Below is a small trained network, with its code and all its weights. Each question gives an input and a target symbol and asks what happens when units are switched off, that is, made to give their printed mean instead of their output.

import numpy as np


def w(rows, s, z=0):
    codes = np.array(rows[::2]) - 128.0
    scale = np.full(codes.shape[1], s)
    scale[-1] = z or s
    return codes * scale


def f(y):
    return np.maximum(y, 0)


def softmax(a):
    e = np.exp(a - a.max(-1, keepdims=True))
    return e / e.sum(-1, keepdims=True)


def log_softmax(a):
    a = a - a.max(-1, keepdims=True)
    return a - np.log(np.exp(a).sum(-1, keepdims=True))


def net(x, mask):
    ids = ['αγδηπστφ'.index(c) for c in x.split()]
    T = len(ids)
    res = E[ids] + P[:T]
    r = res
    for j in range(3):
        rows = slice(3 * j, 3 * j + 3)
        q, k, v = (r @ M[0][rows].T for M in (Q, K, V))
        z = softmax(np.where(np.tri(T) > 0, q @ k.T / 3**0.5, -1e9)) @ v
        o = O[0][rows]
        res = res + np.where(mask[j], z, o[:, -1]) @ o[:, :-1]
    y = f(res @ A[0][:, :-1].T + A[0][:, -1])
    res = res + np.where(mask[3:19], y, B[0][:, -1]) @ B[0][:, :-1]
    return log_softmax(res[-1] @ U[:, :-1].T + U[:, -1])


Q, K, V, O, A, B = {}, {}, {}, {}, {}, {}
E = w([
[146,114,100,203,216,165],'α',
[157,129,116,172,254,199],'γ',
[150,235,81,138,145,120],'δ',
[152,107,75,179,169,79],'η',
[209,71,58,106,147,123],'π',
[236,108,206,37,131,155],'σ',
[118,129,244,138,101,65],'τ',
[154,53,131,118,85,23],'φ',
],0.005)
P = w([
[211,134,147,228,77,194],'0',
[186,165,154,161,102,135],'1',
[157,157,154,123,146,103],'2',
[137,140,153,105,189,83],'3',
[125,128,145,95,220,74],'4',
[113,121,147,83,254,67],'5',
],0.0046)
Q[0] = w([
[171,100,147,31,251,36],'H0',
[11,119,91,98,132,144],'H0',
[122,190,80,160,95,115],'H0',
[201,165,135,182,156,108],'H1',
[185,232,123,75,67,130],'H1',
[209,99,178,160,108,192],'H1',
[116,160,120,145,52,181],'H2',
[118,249,123,190,223,33],'H2',
[254,155,184,190,119,114],'H2',
],0.02)
K[0] = w([
[100,109,164,66,164,59],'H0',
[113,173,73,122,242,162],'H0',
[150,207,118,139,84,141],'H0',
[129,131,109,57,178,77],'H1',
[96,68,99,114,236,155],'H1',
[120,219,77,96,147,144],'H1',
[138,114,111,213,139,160],'H2',
[63,80,86,149,163,9],'H2',
[141,69,121,157,2,63],'H2',
],0.022)
V[0] = w([
[202,199,154,64,141,124],'H0',
[60,242,189,168,110,90],'H0',
[115,182,4,131,150,141],'H0',
[119,129,140,75,123,90],'H1',
[178,162,83,164,121,194],'H1',
[145,81,139,146,84,128],'H1',
[90,126,181,155,113,121],'H2',
[163,123,180,43,122,189],'H2',
[158,65,116,102,34,51],'H2',
],0.019)
O[0] = w([
[199,95,73,88,102,180,255],'H0',
[34,178,46,126,131,215,146],'H0',
[189,251,154,139,163,132,74],'H0',
[150,160,131,77,136,146,95],'H1',
[142,62,111,187,84,98,220],'H1',
[140,105,166,156,171,128,116],'H1',
[73,113,143,142,154,147,111],'H2',
[114,144,188,51,71,209,125],'H2',
[117,123,101,50,142,19,104],'H2',
],0.014,0.0064)
A[0] = w([
[138,107,112,112,137,87,188],'N0',
[125,96,169,96,113,126,117],'N1',
[128,128,165,148,172,65,57],'N2',
[40,130,123,152,121,163,87],'N3',
[114,100,46,127,170,174,209],'N4',
[113,54,100,192,123,87,113],'N5',
[138,143,140,119,134,132,93],'N6',
[127,132,130,126,130,130,110],'N7',
[105,254,95,96,103,132,85],'N8',
[125,162,119,191,215,122,95],'N9',
[177,138,195,162,140,86,33],'N10',
[129,170,180,198,85,185,140],'N11',
[116,136,129,92,152,28,166],'N12',
[102,153,163,61,101,152,40],'N13',
[236,139,126,151,145,156,249],'N14',
[155,202,140,51,161,187,61],'N15',
],0.01,0.0016)
B[0] = w([
[81,107,99,84,122,151,172],'N0',
[112,151,74,184,135,127,173],'N1',
[144,181,87,150,82,203,144],'N2',
[207,163,124,119,150,204,157],'N3',
[65,127,100,89,28,163,227],'N4',
[137,78,187,93,73,50,228],'N5',
[115,115,121,137,132,137,129],'N6',
[127,123,128,131,129,130,128],'N7',
[60,212,156,174,199,122,155],'N8',
[126,143,70,243,76,85,160],'N9',
[119,193,199,85,108,170,147],'N10',
[92,54,143,93,215,222,188],'N11',
[166,110,61,89,251,112,165],'N12',
[113,209,103,125,145,177,140],'N13',
[242,141,70,110,149,149,250],'N14',
[176,173,219,34,103,82,146],'N15',
],0.016,0.012)
U = w([
[113,109,241,145,200,155,2],'α',
[179,41,95,109,65,104,208],'γ',
[118,195,108,252,92,35,73],'δ',
[105,122,218,188,142,92,39],'η',
[113,154,50,162,190,215,181],'π',
[5,134,187,109,59,137,146],'σ',
[172,254,193,68,159,140,117],'τ',
[66,102,133,106,228,61,82],'φ',
],0.0032,0.0022)

Each question gives the input, a string of symbols that net reads in full, and the target symbol t.
The units are the heads (3 rows each of Q, K, V and O) and the neurons (one row each of A and B). Each row of codes is followed by its name. A weight is (code - 128) times the scale printed after its matrix; where a second scale follows, it is the last column's (O, A, B and U).
mask holds one flag per unit, heads first, then neurons. A switched-off unit (its flag False) gives its mean, the last column of its rows in O or B, instead of its output. The means were averaged over made-up inputs and are rounded, as every weight is.
A unit's drop is (log p(t) with every unit on - log p(t) with that unit switched off) / (log p(t) with every unit on - log p(t) with every unit switched off).
The circuit of an input: a set's keep is (log p(t) with only the set's units on - log p(t) with every unit switched off) / (log p(t) with every unit on - log p(t) with every unit switched off). Starting from the 12 units with the biggest drops (on a tie, the unit counted first), units are removed one at a time, each time the one whose removal leaves the highest keep (on an exact tie, the one counted first), for as long as the keep stays at least 0.8.
units of the circuit, in order: the units of the circuit, biggest drop first
k most important neurons: the k neurons with the biggest drops, biggest first
which heads matter: for each layer, one digit per head in row order, 1 if its drop is at least 0.15 and else 0, layers parted by /
input γ γ σ τ δ γ, target σ: units of the circuit, in order : (N14; H0; N4)
input σ σ τ, target σ: 2 most important neurons : (N14; N12)
input δ δ δ η γ, target δ: units of the circuit, in order : (H0; N9; H2)
input δ δ γ δ η, target δ: units of the circuit, in order : (H0; N9; H2)
input σ φ η, target φ: 2 most important neurons : (N12; N14)
input δ σ δ τ η σ, target σ: units of the circuit, in order : (H0; N14; H2)
input σ γ δ δ δ δ, target τ: which heads matter : 110
input σ α π γ, target τ: 2 most important neurons : (N10; N4)
input δ δ π δ, target τ: units of the circuit, in order : (H0; N15; H1)
input δ δ γ σ φ, target φ: units of the circuit, in order : (N12; H2; N14; H0)
input δ σ σ σ η σ, target τ: units of the circuit, in order : (H2; H1; N15)
input δ δ δ σ φ δ, target φ: which heads matter : 001
input δ γ δ, target π: which heads matter : 111
input γ δ δ, target π: units of the circuit, in order : (H0; N5)
input τ δ σ, target σ: units of the circuit, in order : (N14; H2; N12)
input δ φ φ, target φ: which heads matter : 001
input δ δ τ, target σ: units of the circuit, in order : (N14; H0)
input γ γ δ γ π γ, target τ: units of the circuit, in order : (H0; N10)
input δ τ δ τ δ η, target σ: units of the circuit, in order : (H0; N14)
input δ φ π σ, target φ: most important neuron : (N12)
input η τ π, target σ: 2 most important neurons : (N14; N4)
input δ γ δ δ τ δ, target σ: 4 most important neurons : (N14; N4; N12; N15)
input δ δ π, target τ: 2 most important neurons : (N10; N4)
